Here is a tiny trained network, its code and every weight. The questions are about switching its units off for an input and a target symbol, where a switched-off unit gives its printed mean instead of its output.

import numpy as np


def w(rows, s, z=0):
    codes = np.array(rows[::2]) - 128.0
    scale = np.full(codes.shape[1], s)
    scale[-1] = z or s
    return codes * scale


def norm(h):
    return h / np.sqrt((h * h).mean(-1, keepdims=True) + 1e-5)


def f(y):
    return np.maximum(y, 0)


def softmax(a):
    e = np.exp(a - a.max(-1, keepdims=True))
    return e / e.sum(-1, keepdims=True)


def log_softmax(a):
    a = a - a.max(-1, keepdims=True)
    return a - np.log(np.exp(a).sum(-1, keepdims=True))


def net(x, mask):
    ids = ['ΓΞΣΦΩαβδζθλμτψ'.index(c) for c in x.split()]
    T = len(ids)
    res = E[ids] + P[:T]
    u = 0
    for l in range(3):
        q, k, v = (norm(res) @ M[l].T for M in (Q, K, V))
        z = softmax(np.where(np.tri(T) > 0, q @ k.T / 3**0.5, -1e9)) @ v
        res = res + np.where(mask[u], z, O[l][:, -1]) @ O[l][:, :-1]
        u += 1
        y = f(norm(res) @ A[l][:, :-1].T + A[l][:, -1])
        res = res + np.where(mask[u : u + 8], y, B[l][:, -1]) @ B[l][:, :-1]
        u += 8
    return log_softmax(norm(res)[-1] @ U[:, :-1].T + U[:, -1])


Q, K, V, O, A, B = {}, {}, {}, {}, {}, {}
E = w([
[57,188,109],'Γ',
[149,140,84],'Ξ',
[158,142,126],'Σ',
[55,159,94],'Φ',
[67,116,163],'Ω',
[156,156,84],'α',
[159,82,251],'β',
[85,208,103],'δ',
[192,92,151],'ζ',
[143,148,86],'θ',
[174,61,121],'λ',
[103,95,140],'μ',
[73,135,115],'τ',
[183,49,166],'ψ',
],0.021)
P = w([
[106,90,71],'0',
[252,248,140],'1',
[72,255,194],'2',
[150,185,117],'3',
[152,161,129],'4',
[98,176,151],'5',
[113,174,177],'6',
[151,155,195],'7',
[119,154,153],'8',
[110,44,163],'9',
[113,149,183],'10',
[143,117,155],'11',
[130,172,117],'12',
[129,164,164],'13',
],0.0086)
Q[0] = w([
[5,135,171],'L0H1',
[77,109,229],'L0H1',
[195,118,134],'L0H1',
],0.011)
K[0] = w([
[130,10,226],'L0H1',
[116,1,102],'L0H1',
[120,171,75],'L0H1',
],0.0093)
V[0] = w([
[173,85,158],'L0H1',
[143,134,35],'L0H1',
[179,253,155],'L0H1',
],0.013)
O[0] = w([
[89,212,129,150],'L0H1',
[66,8,171,92],'L0H1',
[128,187,206,255],'L0H1',
],0.011,0.0051)
A[0] = w([
[222,181,45,102],'L0N1',
[118,177,217,93],'L0N2',
[59,182,45,210],'L0N3',
[101,130,191,106],'L0N4',
[47,209,10,172],'L0N5',
[137,40,64,96],'L0N6',
[245,125,137,7],'L0N7',
[166,2,228,190],'L0N8',
],0.0082,0.0018)
B[0] = w([
[91,220,114,153],'L0N1',
[214,91,124,237],'L0N2',
[177,207,165,165],'L0N3',
[176,74,126,186],'L0N4',
[254,213,171,176],'L0N5',
[30,189,120,139],'L0N6',
[84,75,210,163],'L0N7',
[194,252,178,255],'L0N8',
],0.0093,0.0075)
Q[1] = w([
[243,121,251],'L1H1',
[86,176,181],'L1H1',
[151,156,39],'L1H1',
],0.015)
K[1] = w([
[8,61,150],'L1H1',
[104,207,110],'L1H1',
[184,230,241],'L1H1',
],0.013)
V[1] = w([
[129,129,3],'L1H1',
[65,167,157],'L1H1',
[41,31,139],'L1H1',
],0.018)
O[1] = w([
[173,92,42,2],'L1H1',
[44,214,81,241],'L1H1',
[45,6,114,90],'L1H1',
],0.018,0.0069)
A[1] = w([
[102,87,130,129],'L1N1',
[91,126,2,250],'L1N2',
[67,189,64,155],'L1N3',
[89,203,157,121],'L1N4',
[60,214,236,65],'L1N5',
[171,57,230,214],'L1N6',
[67,170,120,169],'L1N7',
[49,133,151,184],'L1N8',
],0.012,0.0014)
B[1] = w([
[34,164,127,149],'L1N1',
[176,134,240,143],'L1N2',
[178,112,145,154],'L1N3',
[135,141,91,202],'L1N4',
[146,129,49,245],'L1N5',
[86,158,2,163],'L1N6',
[162,88,163,162],'L1N7',
[73,99,151,168],'L1N8',
],0.017,0.012)
Q[2] = w([
[194,23,188],'L2H1',
[1,76,14],'L2H1',
[205,91,120],'L2H1',
],0.0085)
K[2] = w([
[64,250,186],'L2H1',
[67,61,222],'L2H1',
[67,161,132],'L2H1',
],0.011)
V[2] = w([
[84,179,132],'L2H1',
[115,68,220],'L2H1',
[253,56,31],'L2H1',
],0.011)
O[2] = w([
[52,179,160,208],'L2H1',
[251,106,159,46],'L2H1',
[199,25,23,3],'L2H1',
],0.011,0.0047)
A[2] = w([
[133,71,170,1],'L2N1',
[104,28,124,244],'L2N2',
[86,119,204,255],'L2N3',
[88,50,143,101],'L2N4',
[156,213,89,99],'L2N5',
[254,43,70,138],'L2N6',
[215,118,73,178],'L2N7',
[135,87,166,35],'L2N8',
],0.015,0.0017)
B[2] = w([
[137,167,85,144],'L2N1',
[181,115,83,186],'L2N2',
[169,78,156,188],'L2N3',
[140,124,106,179],'L2N4',
[137,75,68,254],'L2N5',
[121,147,254,166],'L2N6',
[132,99,210,170],'L2N7',
[128,152,93,138],'L2N8',
],0.026,0.0098)
U = w([
[200,251,161,152],'Γ',
[185,84,184,172],'Ξ',
[27,93,181,253],'Σ',
[59,187,220,121],'Φ',
[147,120,189,129],'Ω',
[113,88,103,188],'α',
[52,166,43,107],'β',
[187,139,59,145],'δ',
[180,139,227,26],'ζ',
[156,129,199,68],'θ',
[102,185,188,71],'λ',
[127,82,84,186],'μ',
[162,105,157,121],'τ',
[170,97,96,80],'ψ',
],0.014,0.0031)

Each question gives the input, a string of symbols that net reads in full, and the target symbol t.
The units are the heads (3 rows each of Q, K, V and O) and the neurons (one row each of A and B). Each row of codes is followed by its name. A weight is (code - 128) times the scale printed after its matrix; where a second scale follows, it is the last column's (O, A, B and U).
mask holds one flag per unit, layer by layer, with each layer's heads first. A switched-off unit (its flag False) gives its mean, the last column of its rows in O or B, instead of its output. The means were averaged over made-up inputs and are rounded, as every weight is.
A unit's drop is (log p(t) with every unit on - log p(t) with that unit switched off) / (log p(t) with every unit on - log p(t) with every unit switched off).
The circuit of an input: a set's keep is (log p(t) with only the set's units on - log p(t) with every unit switched off) / (log p(t) with every unit on - log p(t) with every unit switched off). Starting from the 12 units with the biggest drops (on a tie, the unit counted first), units are removed one at a time, each time the one whose removal leaves the highest keep (on an exact tie, the one counted first), for as long as the keep stays at least 0.8.
units of the circuit, in order: the units of the circuit, biggest drop first
most important unit: the unit with the biggest drop
k most important neurons: the k neurons with the biggest drops, biggest first
top k neurons in layer l: the k neurons of layer l with the biggest drops, biggest first
drop of u: that unit's drop, to one decimal
input Γ α β β β β β β ζ, target β: most important unit -> L0N3
input λ α Ξ, target Ξ: units of the circuit, in order -> [L0H1 L1H1]
input λ β Γ α λ β β Γ Γ Φ Ξ λ β Ξ, target Ξ: units of the circuit, in order -> [L1H1 L0H1]
input α β μ β λ Ω, target Σ: units of the circuit, in order -> [L0N6 L1H1 L0H1 L0N5]
input ζ β Σ α α Σ β β Σ Γ ζ, target δ: top 2 neurons in layer 0 -> [L0N6 L0N2]
input α α α β β α β Σ δ Φ τ Σ ψ, target Σ: top 2 neurons in layer 0 -> [L0N6 L0N8]
input Γ β θ δ α, target β: 2 most important neurons -> [L0N3 L0N5]
input α Γ Σ β β Φ α β, target Σ: 2 most important neurons -> [L0N6 L0N8]
input Γ Φ β β Ω, target β: 4 most important neurons -> [L0N8 L0N6 L0N2 L1N5]
input α Σ β τ β α β β ζ Ξ α Ω, target Σ: 3 most important neurons -> [L0N6 L0N2 L0N5]
input Σ β μ β θ λ α δ μ β λ, target Φ: 2 most important neurons -> [L0N8 L0N5]
input α β β β β β β Σ β α α Σ β β, target Σ: units of the circuit, in order -> [L0H1 L1H1 L0N6]
input Γ β Ξ, target β: 3 most important neurons -> [L0N3 L0N5 L0N7]
input λ ψ α Γ Ω β Σ β α β β Γ β β, target Ξ: 2 most important neurons -> [L2N6 L0N5]
input Σ λ Γ λ Σ β α β Σ β β, target Φ: 3 most important neurons -> [L0N8 L0N5 L0N2]
input ζ ψ β β μ β α, target δ: most important unit -> L0H1
input α α λ Ξ β θ Σ ζ, target Σ: 3 most important neurons -> [L0N6 L0N8 L0N2]
input α β α λ λ α Γ β ζ Σ, target Σ: 2 most important neurons -> [L0N6 L0N8]
input λ Γ ζ Φ λ Γ α β β β, target Ξ: 2 most important neurons -> [L2N6 L2N2]
input Γ ζ β β λ Σ β λ, target β: most important neuron -> [L0N5]
input ζ Ω Σ α Γ β β Γ β Σ β β, target δ: 4 most important neurons -> [L0N6 L0N8 L0N2 L2N5]
input ζ β Ω β Σ, target δ: top 3 neurons in layer 0 -> [L0N6 L0N8 L0N2]
input Γ Ξ Ω Γ α Γ Ξ Σ, target β: top 4 neurons in layer 0 -> [L0N3 L0N5 L0N7 L0N6]
input Σ λ μ β β β α ψ, target Φ: drop of L0N8 -> 0.7
input λ α δ Ξ Γ Ξ α λ β α Φ λ λ, target Ξ: drop of L0H1 -> 1.4
input Σ λ Γ Φ α τ Ω α α β Γ Ω Σ, target Φ: drop of L0H1 -> 0.8
input Γ α Ω β β α Ω β, target β: drop of L0N3 -> 1.1
input β α β α β τ Φ Γ ζ β, target Γ: most important neuron -> [L0N8]
